Below is a small trained network, with its code and all its weights. Each question gives an input and a class and asks what happens when units are switched off, that is, made to give their printed mean instead of their output.

import numpy as np


def w(rows, s, z=0):
    codes = np.array(rows[::2]) - 128.0
    scale = np.full(codes.shape[1], s)
    scale[-1] = z or s
    return codes * scale


def norm(h):
    return h / np.sqrt((h * h).mean(-1, keepdims=True) + 1e-5)


def f(y):
    return np.maximum(y, 0)


def log_softmax(a):
    a = a - a.max(-1, keepdims=True)
    return a - np.log(np.exp(a).sum(-1, keepdims=True))


def net(x, mask):
    res = np.array(x, float).reshape(1, 5) / 4 @ E
    u = 0
    for l in range(4):
        y = f(norm(res) @ A[l][:, :-1].T + A[l][:, -1])
        res = res + np.where(mask[u : u + 9], y, B[l][:, -1]) @ B[l][:, :-1]
        u += 9
    return log_softmax(norm(res)[-1] @ U[:, :-1].T + U[:, -1])


A, B = {}, {}
E = w([
[58,232,88,132,27,23,58,140,61],'x0',
[108,135,115,104,121,129,134,129,178],'x1',
[129,64,226,106,11,125,128,1,97],'x2',
[113,117,128,119,127,117,123,146,154],'x3',
[190,120,133,229,152,147,3,80,240],'x4',
],0.0083)
A[0] = w([
[133,49,203,105,8,113,132,42,137,177],'L0N0',
[83,111,162,95,110,125,95,162,154,106],'L0N1',
[121,103,126,115,150,125,120,129,142,89],'L0N2',
[173,107,145,163,146,187,61,106,174,78],'L0N3',
[119,140,120,131,138,152,133,134,131,89],'L0N4',
[141,62,158,98,198,189,233,118,144,207],'L0N5',
[120,173,100,94,65,97,100,148,89,110],'L0N6',
[193,73,145,188,204,186,91,71,212,127],'L0N7',
[136,159,123,222,112,113,2,86,190,2],'L0N8',
],0.013,0.0042)
B[0] = w([
[48,138,250,89,128,199,98,124,166,254],'L0N0',
[181,110,116,174,141,158,162,106,61,143],'L0N1',
[120,113,125,179,109,126,120,113,71,138],'L0N2',
[112,141,95,127,162,167,194,75,181,201],'L0N3',
[134,161,164,180,142,77,81,116,123,136],'L0N4',
[216,116,107,59,87,135,53,146,103,242],'L0N5',
[105,173,111,96,142,152,214,147,115,197],'L0N6',
[62,128,147,234,160,100,153,126,145,253],'L0N7',
[217,84,124,33,97,135,67,165,90,229],'L0N8',
],0.015,0.014)
A[1] = w([
[50,165,123,132,139,103,212,121,118,78],'L1N0',
[185,80,94,152,120,82,163,155,127,118],'L1N1',
[75,52,141,175,92,107,169,121,143,4],'L1N2',
[138,134,99,94,108,112,53,176,157,70],'L1N3',
[174,120,61,134,111,75,111,85,106,87],'L1N4',
[104,97,31,156,189,83,163,104,127,70],'L1N5',
[134,148,126,39,86,128,77,96,99,130],'L1N6',
[236,142,9,106,128,77,185,147,106,117],'L1N7',
[176,142,125,81,115,145,17,159,104,94],'L1N8',
],0.016,0.0027)
B[1] = w([
[82,173,151,112,134,152,176,136,100,175],'L1N0',
[107,164,55,155,102,137,118,97,104,158],'L1N1',
[110,155,109,77,162,149,146,117,161,147],'L1N2',
[127,135,117,149,140,186,120,124,99,190],'L1N3',
[105,139,71,150,133,92,89,130,114,151],'L1N4',
[157,116,134,142,86,81,174,165,139,165],'L1N5',
[173,82,116,180,61,104,156,158,129,227],'L1N6',
[85,94,74,126,253,125,76,156,112,215],'L1N7',
[128,121,103,76,98,165,89,142,140,248],'L1N8',
],0.023,0.016)
A[2] = w([
[212,154,198,113,39,121,52,103,147,136],'L2N0',
[214,110,150,106,62,135,130,91,123,96],'L2N1',
[178,70,175,149,97,115,104,92,102,52],'L2N2',
[95,178,169,109,174,100,180,156,77,75],'L2N3',
[80,155,182,237,194,108,126,92,176,5],'L2N4',
[102,172,130,189,178,61,138,82,94,146],'L2N5',
[145,254,69,70,143,111,71,88,122,115],'L2N6',
[87,201,215,96,28,90,220,51,170,82],'L2N7',
[181,145,92,191,99,11,214,122,171,25],'L2N8',
],0.016,0.0019)
B[2] = w([
[111,149,80,1,120,140,213,167,144,242],'L2N0',
[79,100,178,89,105,172,104,149,201,199],'L2N1',
[134,134,131,75,132,166,142,123,154,171],'L2N2',
[27,102,181,154,57,133,124,103,125,212],'L2N3',
[168,153,141,152,187,141,178,58,112,213],'L2N4',
[103,113,110,118,126,109,170,187,224,169],'L2N5',
[119,91,91,114,161,77,124,46,104,184],'L2N6',
[190,115,82,255,129,90,78,147,53,254],'L2N7',
[153,230,51,174,79,126,107,190,168,210],'L2N8',
],0.021,0.0098)
A[3] = w([
[183,61,105,127,120,75,2,149,79,115],'L3N0',
[167,67,152,143,237,153,104,124,119,114],'L3N1',
[19,143,188,121,204,80,161,88,192,34],'L3N2',
[38,172,185,102,88,142,157,110,173,57],'L3N3',
[144,161,113,217,142,58,169,75,133,3],'L3N4',
[157,95,207,132,162,89,143,26,165,41],'L3N5',
[151,147,187,1,68,84,126,161,171,37],'L3N6',
[153,85,163,61,133,86,110,85,161,127],'L3N7',
[195,94,154,112,166,106,184,74,97,9],'L3N8',
],0.017,0.0021)
B[3] = w([
[124,128,118,127,167,83,85,4,121,251],'L3N0',
[185,183,146,115,77,98,108,37,160,208],'L3N1',
[67,147,183,42,162,67,162,183,144,193],'L3N2',
[202,95,73,152,157,69,125,102,130,208],'L3N3',
[183,95,160,101,80,111,96,187,134,200],'L3N4',
[85,179,119,138,177,211,155,114,115,165],'L3N5',
[162,60,125,89,72,186,166,139,137,235],'L3N6',
[118,93,157,141,115,125,108,168,96,157],'L3N7',
[107,113,147,159,162,185,103,133,143,145],'L3N8',
],0.023,0.012)
U = w([
[148,117,7,71,190,82,42,31,120,240],'0',
[176,48,157,21,44,211,158,134,134,200],'1',
[2,127,123,60,189,27,183,151,96,126],'2',
[99,114,194,229,40,92,161,151,28,4],'3',
[217,200,54,207,114,94,143,165,203,73],'4',
[147,201,208,105,211,188,174,33,193,38],'5',
],0.012,0.0016)

Each question gives the input, the list of numbers given to net, and the class t.
The units are the neurons (one row each of A and B). Each row of codes is followed by its name. A weight is (code - 128) times the scale printed after its matrix; where a second scale follows, it is the last column's (A, B and U).
mask holds one flag per neuron, layer by layer. A switched-off neuron (its flag False) gives its mean, the last column of its row in B, instead of its output. The means were averaged over made-up inputs and are rounded, as every weight is.
A unit's drop is (log p(t) with every unit on - log p(t) with that unit switched off) / (log p(t) with every unit on - log p(t) with every unit switched off).
unit that matters most: the unit with the biggest drop
top k neurons: the k neurons with the biggest drops, biggest first
top k neurons in layer l: the k neurons of layer l with the biggest drops, biggest first
drop of u: that unit's drop, to one decimal
input [-6,-1,4,7,8], class 5: unit that matters most -> L0N7
input [2,-1,-2,4,-2], class 2: top 2 neurons -> L0N0; L0N5
input [-8,3,0,2,6], class 4: top 2 neurons -> L0N0; L0N7
input [5,5,7,6,-2], class 3: top 3 neurons -> L2N7; L0N5; L0N8
input [3,-8,-5,3,0], class 2: top 3 neurons in layer 0 -> L0N5; L0N8; L0N0
input [-1,4,5,7,5], class 5: top 2 neurons -> L0N7; L0N5
input [6,7,-8,-1,0], class 2: top 3 neurons -> L0N5; L0N8; L0N0
input [2,7,6,0,-2], class 3: top 2 neurons -> L0N5; L0N8
input [-4,-6,5,-4,1], class 5: top 2 neurons in layer 0 -> L0N7; L0N8
input [-5,1,-1,-8,0], class 0: top 2 neurons in layer 0 -> L0N5; L0N0
input [1,5,1,-3,7], class 1: top 2 neurons -> L0N8; L1N7
input [-5,-1,1,8,8], class 5: top 3 neurons -> L0N7; L1N6; L0N8
input [0,2,-8,8,5], class 4: top 2 neurons in layer 1 -> L1N5; L1N8
input [2,8,-3,-6,-5], class 2: top neuron in layer 0 -> L0N0
input [1,6,4,2,0], class 3: top 2 neurons in layer 1 -> L1N7; L1N8
input [3,-8,-4,5,-1], class 2: top 4 neurons -> L0N5; L0N8; L0N0; L0N7
input [3,0,-1,-3,-6], class 2: top 2 neurons -> L0N0; L0N7
input [-7,7,-3,-1,8], class 4: top 3 neurons -> L0N0; L0N7; L2N8
input [8,8,2,7,-3], class 3: top 2 neurons -> L2N7; L1N7
input [-8,-8,-2,3,-1], class 0: unit that matters most -> L0N5
input [-2,1,0,1,-5], class 0: drop of L1N7 -> 0.7
input [6,2,5,-4,-8], class 3: drop of L2N7 -> 0.1
input [5,3,3,-6,-3], class 3: drop of L2N7 -> 0.2
input [8,6,-8,-1,-4], class 2: drop of L1N3 -> 0.0
